What each symbol does to the items:
!: feki->sopo, lize->rime, sari->tuvu, zoni->pefu, nume->nufe, felo->taze, rime->sare, sibi->gare, nede->toka, tize->fuma, sila->rumo, susa->rani, tavu->meru, memu->nava, kofu->bofi, pizu->ruvi, sopo->sila, bofi->tigi, rite->kepa, sebo->sale, bese->susa, sare->pizu, mume->dupo, ludu->kofu, dupo->sibi, taze->toto, tigi->fofi, nufe->zoni, regi->moza, rani->fene, bala->bese, kuvi->kuve, ruvi->nede, favu->gine, toka->semu, gitu->kika, mezo->tize, zone->vumu, sale->lize, rede->felo, tuvu->vitu, toto->diza, rotu->rede, koza->nume, vizo->fuve, kina->gezo, tabo->feki, dosa->bona, vumu->zale, vitu->rike, gabo->sida, tada->rotu, semu->memu, zomo->kuvi, nize->favu, sote->muni, muni->mezo, gine->navu, rike->bala, fuve->reke, fofi->neve, fofa->nize, reke->sari, sida->puba, fuma->muzu, dedu->tada, rire->doti, kuve->fofa, kora->zomo, limi->dedu, puba->rite, tube->tavu, kepa->kora, gezo->zibe, tapo->kina, gare->dosa, meru->limi, tipi->rire, muzi->gabo, muzu->vizo, timo->tube, neve->muzi, moza->lani, nava->tabo, zale->koza, kika->sebo, lani->mume, fene->ludu, navu->regi, bona->timo, zibe->tipi, rumo->sote, pefu->gitu, doti->zone
+: feki->sote, lize->ruvi, sari->bala, zoni->sebo, nume->gitu, rime->nede, sibi->timo, nede->nava, tize->fuve, sila->mezo, susa->kofu, tavu->tada, memu->sopo, kofu->neve, pizu->semu, sopo->muni, bofi->muzi, rite->kuvi, sebo->sare, bese->ludu, sare->toka, mume->dosa, ludu->fofi, dupo->bona, tigi->gabo, nufe->kika, regi->dupo, rani->bofi, bala->fene, kuvi->favu, ruvi->memu, favu->moza, toka->tabo, gitu->lize, mezo->vizo, zone->nume, sale->pizu, rede->diza, tuvu->bese, rotu->toto, koza->pefu, vizo->tuvu, kina->rire, tabo->rumo, dosa->tavu, vumu->nufe, vitu->susa, gabo->kepa, tada->taze, semu->feki, zomo->nize, nize->regi, sote->fuma, muni->muzu, gine->lani, rike->rani, fuve->vitu, fofi->sida, fofa->navu, reke->rike, sida->kora, fuma->reke, dedu->felo, rire->zale, kuve->gine, kora->fofa, limi->rede, puba->zomo, tube->dedu, kepa->kuve, gezo->doti, tapo->tipi, gare->tube, meru->rotu, tipi->vumu, muzi->rite, muzu->sari, timo->limi, neve->puba, moza->sibi, nava->sila, zale->zoni, kika->rime, lani->gare, fene->tigi, navu->mume, bona->meru, zibe->zone, rumo->tize, pefu->sale, doti->koza
%: feki->tabo, lize->sale, sari->reke, zoni->nufe, nume->koza, felo->rede, rime->lize, sibi->dupo, nede->ruvi, tize->mezo, sila->sopo, susa->bese, tavu->tube, memu->semu, kofu->ludu, pizu->sare, sopo->feki, bofi->kofu, rite->puba, sebo->kika, bese->bala, sare->rime, mume->lani, ludu->fene, dupo->mume, taze->felo, tigi->bofi, nufe->nume, regi->navu, rani->susa, bala->rike, kuvi->zomo, ruvi->pizu, favu->nize, toka->nede, gitu->pefu, mezo->muni, zone->doti, sale->sebo, rede->rotu, tuvu->sari, diza->toto, toto->taze, rotu->tada, koza->zale, vizo->muzu, kina->tapo, tabo->nava, dosa->gare, vumu->zone, vitu->tuvu, gabo->muzi, tada->dedu, semu->toka, zomo->kora, nize->fofa, sote->rumo, muni->sote, gine->favu, rike->vitu, fuve->vizo, fofi->tigi, fofa->kuve, reke->fuve, sida->gabo, fuma->tize, dedu->limi, rire->tipi, kuve->kuvi, kora->kepa, limi->meru, puba->sida, tube->timo, kepa->rite, gezo->kina, gare->sibi, meru->tavu, tipi->zibe, muzi->neve, muzu->fuma, timo->bona, neve->fofi, moza->regi, nava->memu, zale->vumu, kika->gitu, lani->moza, fene->rani, navu->gine, bona->dosa, zibe->gezo, rumo->sila, pefu->zoni, doti->rire
@: feki->rumo, lize->pizu, sari->rike, zoni->kika, nume->pefu, felo->diza, rime->ruvi, sibi->bona, nede->memu, tize->vizo, sila->muni, susa->ludu, tavu->dedu, memu->feki, kofu->fofi, pizu->toka, sopo->sote, bofi->neve, rite->zomo, sebo->rime, bese->fene, sare->nede, mume->gare, ludu->tigi, dupo->dosa, tigi->muzi, nufe->gitu, regi->mume, rani->kofu, bala->rani, kuvi->nize, ruvi->semu, favu->regi, toka->nava, gitu->sale, mezo->muzu, zone->koza, sale->sare, rede->toto, tuvu->bala, rotu->taze, koza->zoni, vizo->sari, kina->tipi, tabo->sila, dosa->tube, vumu->nume, vitu->bese, gabo->rite, tada->felo, semu->tabo, zomo->fofa, nize->navu, sote->tize, muni->fuma, gine->moza, rike->susa, fuve->tuvu, fofi->gabo, fofa->gine, reke->vitu, sida->kepa, fuma->fuve, dedu->rede, rire->vumu, kuve->favu, kora->kuve, limi->rotu, puba->kora, tube->limi, kepa->kuvi, gezo->rire, tapo->zibe, gare->timo, meru->tada, tipi->zone, muzi->puba, muzu->reke, timo->meru, neve->sida, moza->dupo, nava->sopo, zale->nufe, kika->lize, lani->sibi, fene->bofi, navu->lani, bona->tavu, zibe->doti, rumo->mezo, pefu->sebo, doti->zale
^: feki->memu, lize->kika, sari->vizo, zoni->koza, nume->vumu, felo->tada, rime->sebo, sibi->lani, nede->sare, tize->sote, sila->tabo, susa->rike, tavu->bona, memu->nede, kofu->rani, pizu->lize, sopo->nava, bofi->fene, rite->gabo, sebo->pefu, bese->vitu, sare->sale, mume->regi, ludu->susa, dupo->moza, taze->rotu, tigi->ludu, nufe->zale, regi->favu, rani->bala, bala->tuvu, kuvi->kepa, ruvi->rime, favu->kuve, toka->pizu, gitu->nufe, mezo->rumo, zone->tipi, sale->gitu, rede->dedu, tuvu->fuve, diza->felo, toto->rede, rotu->limi, koza->zone, vizo->tize, tabo->semu, dosa->dupo, vumu->rire, vitu->reke, gabo->fofi, tada->meru, semu->ruvi, zomo->rite, nize->kuvi, sote->sopo, muni->sila, gine->fofa, rike->sari, fuve->fuma, fofi->kofu, fofa->zomo, reke->muzu, sida->neve, fuma->muni, dedu->tavu, rire->gezo, kuve->kora, kora->puba, limi->tube, puba->muzi, tube->dosa, kepa->sida, gare->mume, meru->timo, tipi->kina, muzi->tigi, muzu->mezo, timo->gare, neve->bofi, moza->gine, nava->toka, zale->doti, kika->zoni, lani->navu, fene->bese, navu->nize, bona->sibi, zibe->tapo, rumo->feki, pefu->nume, doti->zibe
&: feki->semu, lize->gitu, sari->muzu, zoni->zale, nume->zone, felo->dedu, rime->kika, sibi->moza, nede->rime, tize->rumo, sila->nava, susa->vitu, tavu->dosa, memu->ruvi, kofu->susa, pizu->sale, sopo->memu, bofi->rani, rite->muzi, sebo->zoni, bese->tuvu, sare->sebo, mume->navu, ludu->bese, dupo->regi, taze->tada, tigi->fene, nufe->vumu, regi->nize, rani->rike, bala->sari, kuvi->rite, ruvi->lize, favu->kuvi, toka->sare, gitu->nume, mezo->sila, zone->zibe, sale->pefu, rede->limi, tuvu->vizo, diza->rede, toto->rotu, rotu->meru, koza->doti, vizo->mezo, tabo->toka, dosa->mume, vumu->tipi, vitu->fuve, gabo->tigi, tada->tavu, semu->pizu, zomo->puba, nize->zomo, sote->feki, muni->sopo, gine->kuve, rike->reke, fuve->tize, fofi->ludu, fofa->kora, reke->fuma, sida->fofi, fuma->sote, dedu->tube, rire->kina, kuve->kepa, kora->sida, limi->timo, puba->neve, tube->gare, kepa->gabo, gare->lani, meru->bona, tipi->tapo, muzi->bofi, muzu->muni, timo->sibi, neve->kofu, moza->favu, nava->nede, zale->rire, kika->nufe, lani->gine, fene->bala, navu->fofa, bona->dupo, rumo->tabo, pefu->koza, doti->gezo

In the rows, 509 means zero.

The rows follow the links: the fewer symbols apart two items are, the more alike their rows tend to be.

Each row is also shifted at random along 4 hidden directions that mean nothing.

Rows with their items:
[ 723  670  445  566  516  614  529  359  497  484  728  255  449  519  602  404  374  564  620  629  648  385  563  396  561  360  560  494  315  445  299  434] -> dosa
[ 464  635  577  798  505  458  573  731  735  380  511  471  580  587  708  544  669  429  599  463  467  600  569  572  344  561  565  591 1113  503  550  713] -> fuma
[ 507  458  573  367  501  364  404  379  397  369  353  531  432  443  441  613  661  518  431  695  353  531  390  351  617  620  660  689  445  628  397  538] -> ruvi
[ 309  457  639  571  510  684  312  831  460  809  628  371  429  128  577  339  234  456  635  363  682  453  649  580  532  646  255  410  213  455  514  420] -> bese
[ 374  442  425  367  512  314  603  244  374  510  329  652  620  615  333  540  625  607  402  480  384  599  449  554  497  574  527  516  346  676  826  433] -> sebo
[ 278  471  658  399  515  274  453  927  438  417  328  644  685  555  462  696  488  424  517  245  357  581  558  552  488  656  425  596  322  655  609  544] -> nufe
[ 481  706  544  729  509  421  542  497  581  424  562  320  555  526  672  436  606  530  647  547  505  555  619  480  416  580  570  598  678  588  547  567] -> tize
[ 566  631  560  532  521  352  456  398  452  309  459  379  532  488  526  553  619  565  558  716  415  522  522  314  560  580  700  736  487  637  426  586] -> feki
[ 652  503  506  653  524  807  475  628  587  675  760  372  581  297  554  357  208  599  648  499  804  421  662  502  455  459  440  433  390  315  533  558] -> meru
[ 769  408  510  408  516  650  484  566  524  399  523  619  583  507  393  636  421  557  435  620  546  452  448  390  551  421  622  593  471  380  383  657] -> kuve
[ 389  437  416  330  504  503  533  346  415  662  480  574  295  595  466  463  553  413  402  431  482  465  379  639  618  399  373  296  368  503  422  260] -> bofi
[ 227  528  545  492  503  359  438  387  424  608  386  491  346  420  549  420  695  452  474  504  382  591  463  605  554  654  437  472  552  665  590  374] -> rire
[ 236  546  638  571  495  371  399  618  474  545  396  428  378  370  631  458  660  402  532  461  403  582  495  552  524  718  440  565  630  634  501  491] -> kina
[ 698  454  397  286  510  527  567  225  417  421  499  597  434  658  364  575  539  541  374  637  473  431  372  413  650  345  629  491  335  492  323  432] -> kora
[ 758  659  467  571  512  582  546  481  575  391  682  331  491  614  618  490  445  499  603  588  601  405  564  403  546  355  592  521  469  416  265  526] -> gare
[ 537  688  537  669  507  377  527  389  527  375  526  329  544  515  616  475  624  552  607  642  469  526  568  382  481  582  653  650  618  631  499  576] -> sote
[ 296  337  539  442  499  444  494  559  439  656  342  710  714  400  336  515  472  613  456  363  472  629  527  613  432  705  402  511  385  600  959  548] -> zoni
[ 629  586  392  585  506  677  532  261  512  644  716  295  273  468  621  318  443  505  555  607  672  399  521  488  571  362  479  354  463  396  300  351] -> dedu
[ 361  650  488  700  505  497  549  457  522  659  603  305  490  458  658  307  470  505  647  416  600  527  646  600  446  554  395  411  493  534  632  376] -> sari
[ 568  561  551  698  521  474  508  459  551  464  518  428  718  394  514  450  496  685  592  606  564  583  638  413  393  655  627  666  613  551  770  691] -> rumo
[ 522  458  612  432  517  416  397  558  463  356  366  564  565  419  414  629  594  550  461  656  400  566  444  368  544  643  671  718  516  602  491  662] -> toka
[ 603  477  384  547  512  693  663  549  599  646  673  574  652  630  483  426  303  560  540  318  685  465  611  647  397  338  366  315  438  337  668  475] -> toto
[ 784  616  404  589  518  580  639  361  585  403  654  441  638  679  510  515  443  605  560  580  601  454  562  426  462  332  613  524  511  414  478  558] -> mume
[ 370  409  542  396  501  593  446  757  462  650  509  589  442  437  467  521  366  392  480  296  534  471  493  631  560  507  313  373  328  448  454  413] -> kofu
[ 625  540  359  635  518  672  686  412  658  585  660  526  544  688  554  412  473  525  532  413  646  481  544  636  401  313  444  323  705  346  585  462] -> tada
[ 446  342  567  318  500  581  457  807  540  502  437  733  403  541  462  670  502  326  366  364  435  484  361  612  594  428  414  429  566  420  281  516] -> fofi
[ 801  472  467  468  514  633  501  422  514  418  607  518  583  513  415  562  412  602  495  659  589  439  491  364  533  405  646  577  404  419  416  607] -> favu
[ 271  437  535  410  506  384  437  421  393  596  331  558  402  396  463  477  640  483  451  492  387  568  424  578  571  661  438  489  449  650  618  413] -> nume
[ 691  702  414  590  510  538  612  345  570  405  692  326  422  685  634  467  512  492  574  580  579  416  528  450  549  298  575  465  499  442  242  423] -> bona
[ 801  698  374  495  512  398  736  387  488  284  647  438  831  869  456  589  346  631  613  442  583  447  649  378  470  279  619  540  121  518  550  482] -> regi
[ 515  791  499  693  499  298  585  347  552  321  523  311  450  667  698  483  726  480  592  600  413  534  552  446  492  509  631  608  735  625  411  499] -> mezo
[ 330  683  478  609  511  436  523  474  446  637  619  284  399  530  669  347  492  453  634  378  548  482  624  601  515  500  356  391  343  581  501  287] -> vitu

The symbols that take the first to the second take the third to the fourth, perhaps in another order. What is the fourth?
Answer with the item's name.
A [ 461  465  559  375  518  314  477  517  368  403  362  589  683  504  358  633  500  589  495  506  388  559  521  416  555  626  568  662  206  656  649  538]
B [ 411  352  553  386  511  432  433  476  405  518  350  638  582  386  361  561  557  579  414  561  416  591  454  473  543  676  550  621  422  596  681  577]
C [ 672  641  498  626  515  592  596  736  669  390  661  443  529  689  658  566  460  401  574  436  572  444  573  513  455  328  515  464  706  371  287  561]
D timo

A [ 499  388  595  456  531  418  470  631  503  383  342  705  736  469  366  668  513  599  451  522  404  599  501  447  452  662  607  686  552  571  725  721]
B [ 380  404  535  378  508  370  493  495  393  515  331  659  640  464  344  564  545  590  449  464  408  590  485  516  518  648  503  570  315  643  750  535]
C [ 783  431  495  432  499  619  527  605  610  330  504  676  607  620  435  687  496  536  420  588  498  471  418  416  511  383  658  583  680  384  350  702]
D rite

A [ 483  705  540  701  518  435  445  334  522  474  573  232  373  418  698  380  651  508  613  681  502  516  568  430  522  570  604  602  675  590  391  482]
B [ 371  699  584  707  512  400  551  819  605  487  587  351  641  595  694  487  434  429  685  275  538  547  692  586  385  534  407  494  511  555  572  501]
C [ 558  372  425  261  529  565  514  322  440  515  447  675  282  596  391  580  610  428  312  587  408  445  292  547  656  383  514  407  507  459  279  409]
D kora

A [ 561  342  606  277  512  549  446  965  507  404  452  732  590  575  400  775  371  382  409  365  453  466  422  504  572  424  458  522  363  415  292  599]
B [ 724  364  447  331  506  622  507  377  476  464  488  662  500  530  346  599  481  554  365  627  503  456  378  446  593  415  607  520  465  407  420  562]
C [ 321  555  511  489  517  438  593  759  530  582  518  539  486  662  585  536  477  351  519  201  478  502  546  684  481  432  316  345  422  522  495  376]
D tigi

A [ 465  544  492  368  513  235  581  343  356  355  364  576  680  661  365  636  568  606  472  506  355  572  513  410  531  556  613  630  201  714  696  470]
B [ 577  584  427  612  503  312  681  281  565  322  412  573  770  744  457  575  683  645  510  568  398  627  547  473  378  536  686  646  735  616  800  656]
C [ 346  535  441  401  506  415  620  516  536  519  426  616  264  800  572  577  704  284  382  333  357  500  373  712  570  358  387  284  715  527  304  312]
D sida

A [ 581  682  579  529  514  259  497  553  424  235  460  385  680  594  537  612  539  566  628  568  422  509  599  309  527  578  666  763  287  688  470  588]
B [ 458  494  477  358  516  246  559  293  398  367  302  625  559  656  380  620  690  559  406  569  329  586  401  450  561  560  622  606  441  684  599  480]
C [ 314  374  545  396  509  404  461  422  476  549  285  711  422  485  427  564  724  483  363  527  334  609  355  599  527  633  493  520  712  615  625  501]
D rire

A [ 558  552  472  550  511  350  591  301  483  362  414  526  726  585  425  554  616  674  525  608  447  584  549  407  428  568  669  671  547  621  768  629]
B [ 558  609  511  702  513  402  600  430  571  391  476  455  757  568  529  485  554  642  598  565  522  607  623  463  372  569  629  653  688  582  791  651]
C [ 574  517  483  634  525  492  504  199  458  506  501  424  641  350  442  405  534  739  560  719  561  575  571  383  450  658  637  673  513  580  804  608]
D muni

A [ 321  767  452  546  485  302  615  455  486  509  552  329  299  767  725  449  655  322  567  343  424  490  522  627  540  384  409  358  492  614  320  241]
B [ 445  745  611  714  516  392  502  781  558  411  606  261  630  508  706  488  420  466  731  411  528  525  706  455  441  591  495  602  440  589  478  540]
C [ 527  321  447  301  492  609  506  403  467  598  451  704  395  550  367  555  514  482  340  521  486  472  339  576  581  426  459  375  444  436  450  419]
D fene

A [ 784  413  590  447  519  670  424  838  584  346  579  592  669  452  438  671  301  563  516  585  588  444  510  356  527  458  612  666  437  366  343  755]
B [ 600  432  404  270  504  450  647  457  436  446  453  709  610  780  320  666  434  521  397  394  445  480  422  523  556  343  500  417  224  500  530  437]
C [ 770  585  421  611  516  606  638  409  617  403  641  462  586  659  556  510  477  556  547  600  592  461  530  450  455  340  634  496  677  387  426  575]
D fofa

A [ 453  734  519  727  490  378  551  443  588  420  554  315  440  580  712  444  658  480  628  541  478  556  579  515  457  525  579  563  795  581  464  515]
B [ 575  598  392  494  513  271  607  -27  440  339  391  478  473  692  467  511  801  628  444  728  354  566  421  391  549  528  719  626  594  685  577  472]
C [ 322  488  562  526  502  581  417  704  492  702  560  456  340  373  608  421  432  377  539  362  557  490  527  648  533  547  313  370  450  472  414  371]
D muzu

A [ 409  781  594  682  511  383  488  666  527  436  612  207  457  510  769  456  501  400  715  451  494  482  645  461  506  528  496  575  446  614  320  449]
B [ 393  658  447  754  523  434  645  413  635  551  546  408  546  649  672  384  622  503  590  420  521  590  612  649  364  497  480  414  831  549  696  483]
C [ 232  570  645  445  514  339  314  640  387  509  387  422  229  353  638  508  687  324  517  503  337  513  428  511  644  666  445  558  475  673  262  385]
D zone

A [ 426  422  498  375  502  352  497  314  377  487  332  650  525  500  362  569  640  565  403  580  369  580  409  488  556  613  573  564  437  642  665  491]
B [ 518  471  582  389  528  419  366  375  387  397  366  500  420  343  427  559  645  554  426  750  372  537  404  341  621  666  673  703  463  619  390  565]
C [ 446  438  482  384  508  322  542  310  378  479  334  629  676  555  324  561  558  621  444  519  387  571  485  462  521  609  550  594  276  660  800  496]
D toka

A [ 526  324  397  277  505  598  527  277  421  624  449  685  377  558  336  522  537  504  328  531  495  461  334  581  615  405  459  358  407  462  473  383]
B [ 663  448  452  255  505  500  542  446  406  421  498  613  493  660  376  641  444  503  420  525  472  422  407  422  642  365  555  496  178  501  322  445]
C [ 318  588  528  612  500  473  578  797  588  607  545  513  578  610  631  497  440  384  601  197  532  539  629  700  403  481  309  363  557  517  606  434]
D fene

A [ 731  330  304  396  521  635  659   46  553  493  454  743  468  681  313  540  661  615  296  704  492  521  292  548  528  344  642  426  784  402  588  529]
B [ 750  380  382  394  505  620  588  217  508  486  508  645  542  575  327  538  485  651  394  671  564  477  402  443  540  387  627  505  493  408  555  549]
C [ 528  685  532  666  510  439  450  331  494  428  563  240  437  384  634  388  614  567  623  704  512  516  586  386  518  621  631  644  561  623  444  522]
D mezo

A [ 321  634  424  515  508  370  656  465  455  611  540  447  513  726  573  437  473  434  548  223  512  504  580  666  482  420  312  298  264  593  607  250]
B [ 361  690  534  671  506  457  526  547  566  545  574  325  374  516  722  395  581  399  620  436  519  511  581  572  481  517  442  436  659  545  438  410]
C [ 763  537  505  624  514  693  553  603  620  457  686  440  671  512  518  508  329  587  605  547  682  449  626  445  432  415  555  529  550  350  500  659]
D navu

A [ 527  429  594  508  520  374  540  666  570  322  333  733  810  586  384  714  580  579  457  489  391  628  521  459  411  627  630  704  704  570  761  766]
B [ 382  400  549  360  500  361  456  390  398  502  317  652  466  475  395  575  659  528  376  556  357  581  403  510  572  610  540  570  483  633  579  498]
C [ 697  652  471  580  522  647  499  454  524  504  729  274  399  485  633  407  390  498  599  618  647  379  569  413  554  380  544  474  392  415  217  433]
D moza

A [ 532  354  631  471  516  552  328  576  431  488  409  564  619  184  369  542  466  646  487  678  506  551  513  348  536  738  607  735  461  551  630  715]
B [ 415  467  544  360  504  273  496  528  389  366  330  625  599  595  412  661  596  501  445  491  326  569  459  446  564  597  576  626  320  683  554  508]
C [ 571  672  579  603  514  327  487  502  519  277  475  366  620  554  580  564  599  547  608  616  431  558  588  344  497  582  682  730  518  638  471  629]
D semu

A [ 510  622  517  729  510  480  524  381  569  494  535  333  536  436  623  398  599  584  614  629  543  567  605  471  426  598  584  603  748  558  628  597]
B [ 399  588  532  760  507  528  569  626  639  589  575  430  628  483  643  401  500  532  639  383  599  596  666  623  331  581  423  465  790  490  761  557]
C [ 257  600  603  589  514  307  480  632  532  460  352  490  414  540  651  544  743  369  526  430  344  599  496  581  491  649  483  546  786  656  497  499]
D rire

A [ 424  442  430  321  519  476  568  490  469  566  444  679  375  695  449  577  556  391  386  363  432  475  366  644  591  388  392  328  445  504  405  338]
B [ 604  288  382  318  510  619  581  282  517  550  436  791  454  615  311  570  584  532  282  558  484  521  306  582  551  379  523  399  619  421  541  494]
C [ 229  495  624  460  502  334  428  746  434  528  360  553  527  454  520  573  535  407  532  343  387  582  535  561  510  679  413  544  404  645  586  479]
D zoni

